Below are the code and all the weights of a small trained network. Each question names an input and a class and asks about switching units off, where a switched-off unit gives its printed mean instead of its output.

import numpy as np


def w(rows, s, z=0):
    codes = np.array(rows[::2]) - 128.0
    scale = np.full(codes.shape[1], s)
    scale[-1] = z or s
    return codes * scale


def f(y):
    return y / 2 * (1 + np.tanh(0.7978845608 * (y + 0.044715 * y**3)))


def log_softmax(a):
    a = a - a.max(-1, keepdims=True)
    return a - np.log(np.exp(a).sum(-1, keepdims=True))


def net(x, mask):
    res = np.array(x, float).reshape(1, 3) / 4 @ E
    y = f(res @ A[0][:, :-1].T + A[0][:, -1])
    res = res + np.where(mask, y, B[0][:, -1]) @ B[0][:, :-1]
    return log_softmax(res[-1] @ U[:, :-1].T + U[:, -1])


A, B = {}, {}
E = w([
[98,147,63,36],'x0',
[43,130,203,120],'x1',
[84,11,80,123],'x2',
],0.011)
A[0] = w([
[95,38,88,122,117],'neuron 0',
[180,132,49,164,95],'neuron 1',
[219,104,92,163,132],'neuron 2',
[198,129,49,119,142],'neuron 3',
[107,132,83,52,110],'neuron 4',
[142,175,132,143,109],'neuron 5',
[155,88,168,207,133],'neuron 6',
[6,142,179,131,134],'neuron 7',
[104,152,81,90,148],'neuron 8',
[110,35,108,165,106],'neuron 9',
[71,159,103,72,83],'neuron 10',
[123,137,126,145,255],'neuron 11',
[127,188,115,106,126],'neuron 12',
[106,143,108,165,83],'neuron 13',
[111,74,96,100,168],'neuron 14',
[160,225,152,109,132],'neuron 15',
[148,91,168,207,98],'neuron 16',
[134,170,115,146,80],'neuron 17',
[129,198,158,140,105],'neuron 18',
[94,103,116,137,98],'neuron 19',
[116,90,118,126,117],'neuron 20',
[66,131,188,123,90],'neuron 21',
],0.013,0.0094)
B[0] = w([
[177,147,128,164,241],'neuron 0',
[161,110,139,64,204],'neuron 1',
[122,99,171,97,234],'neuron 2',
[127,100,173,95,248],'neuron 3',
[96,189,122,104,210],'neuron 4',
[153,142,117,126,159],'neuron 5',
[74,189,118,105,234],'neuron 6',
[149,77,181,87,253],'neuron 7',
[84,153,132,131,198],'neuron 8',
[173,155,133,161,221],'neuron 9',
[120,176,134,82,181],'neuron 10',
[62,82,179,252,254],'neuron 11',
[129,157,127,152,170],'neuron 12',
[140,143,118,99,113],'neuron 13',
[120,146,145,179,227],'neuron 14',
[161,146,133,182,232],'neuron 15',
[108,201,111,84,212],'neuron 16',
[158,143,118,104,133],'neuron 17',
[169,147,130,132,185],'neuron 18',
[161,140,121,102,145],'neuron 19',
[149,136,124,129,156],'neuron 20',
[158,118,152,69,189],'neuron 21',
],0.04,0.0084)
U = w([
[212,157,136,169,97],'0',
[120,56,216,34,114],'1',
[23,200,130,76,158],'2',
[31,39,129,178,255],'3',
[143,53,52,145,91],'4',
[133,112,90,72,80],'5',
[73,183,2,61,87],'6',
],0.01,0.0045)

Each question gives the input, the list of numbers given to net, and the class t.
The units are the neurons (one row each of A and B). Each row of codes is followed by its name. A weight is (code - 128) times the scale printed after its matrix; where a second scale follows, it is the last column's (A, B and U).
mask holds one flag per neuron, in row order. A switched-off neuron (its flag False) gives its mean, the last column of its row in B, instead of its output. The means were averaged over made-up inputs and are rounded, as every weight is.
A unit's drop is (log p(t) with every unit on - log p(t) with that unit switched off) / (log p(t) with every unit on - log p(t) with every unit switched off).
The circuit of an input: a set's keep is (log p(t) with only the set's units on - log p(t) with every unit switched off) / (log p(t) with every unit on - log p(t) with every unit switched off). Starting from the 12 units with the biggest drops (on a tie, the unit counted first), units are removed one at a time, each time the one whose removal leaves the highest keep (on an exact tie, the one counted first), for as long as the keep stays at least 0.8.
circuit, biggest first: the units of the circuit, biggest drop first
k most important neurons: the k neurons with the biggest drops, biggest first
drop of u: that unit's drop, to one decimal
input [-4,-2,2], class 2: circuit, biggest first	[neuron 6]
input [8,1,6], class 2: 3 most important neurons	[neuron 4; neuron 8; neuron 10]
input [-1,-4,1], class 1: 3 most important neurons	[neuron 1; neuron 2; neuron 3]
input [5,-4,5], class 0: 4 most important neurons	[neuron 0; neuron 6; neuron 16; neuron 9]
input [1,-8,-7], class 1: 3 most important neurons	[neuron 3; neuron 2; neuron 1]
input [5,1,5], class 0: 3 most important neurons	[neuron 0; neuron 6; neuron 16]
input [8,8,0], class 1: 4 most important neurons	[neuron 7; neuron 21; neuron 6; neuron 16]
input [8,8,-5], class 1: 3 most important neurons	[neuron 7; neuron 21; neuron 6]
input [0,0,3], class 3: 2 most important neurons	[neuron 15; neuron 18]
input [-3,-7,-6], class 1: 2 most important neurons	[neuron 2; neuron 3]
input [-2,-8,-6], class 1: 3 most important neurons	[neuron 2; neuron 3; neuron 1]
input [-7,6,2], class 2: 3 most important neurons	[neuron 6; neuron 16; neuron 3]
input [0,-6,7], class 0: 4 most important neurons	[neuron 0; neuron 9; neuron 7; neuron 14]
input [-3,1,4], class 0: circuit, biggest first	[neuron 9]
input [-6,7,7], class 0: drop of neuron 3	0.4
input [0,-4,-2], class 1: drop of neuron 12	0.0
input [3,1,-2], class 3: drop of neuron 16	0.3
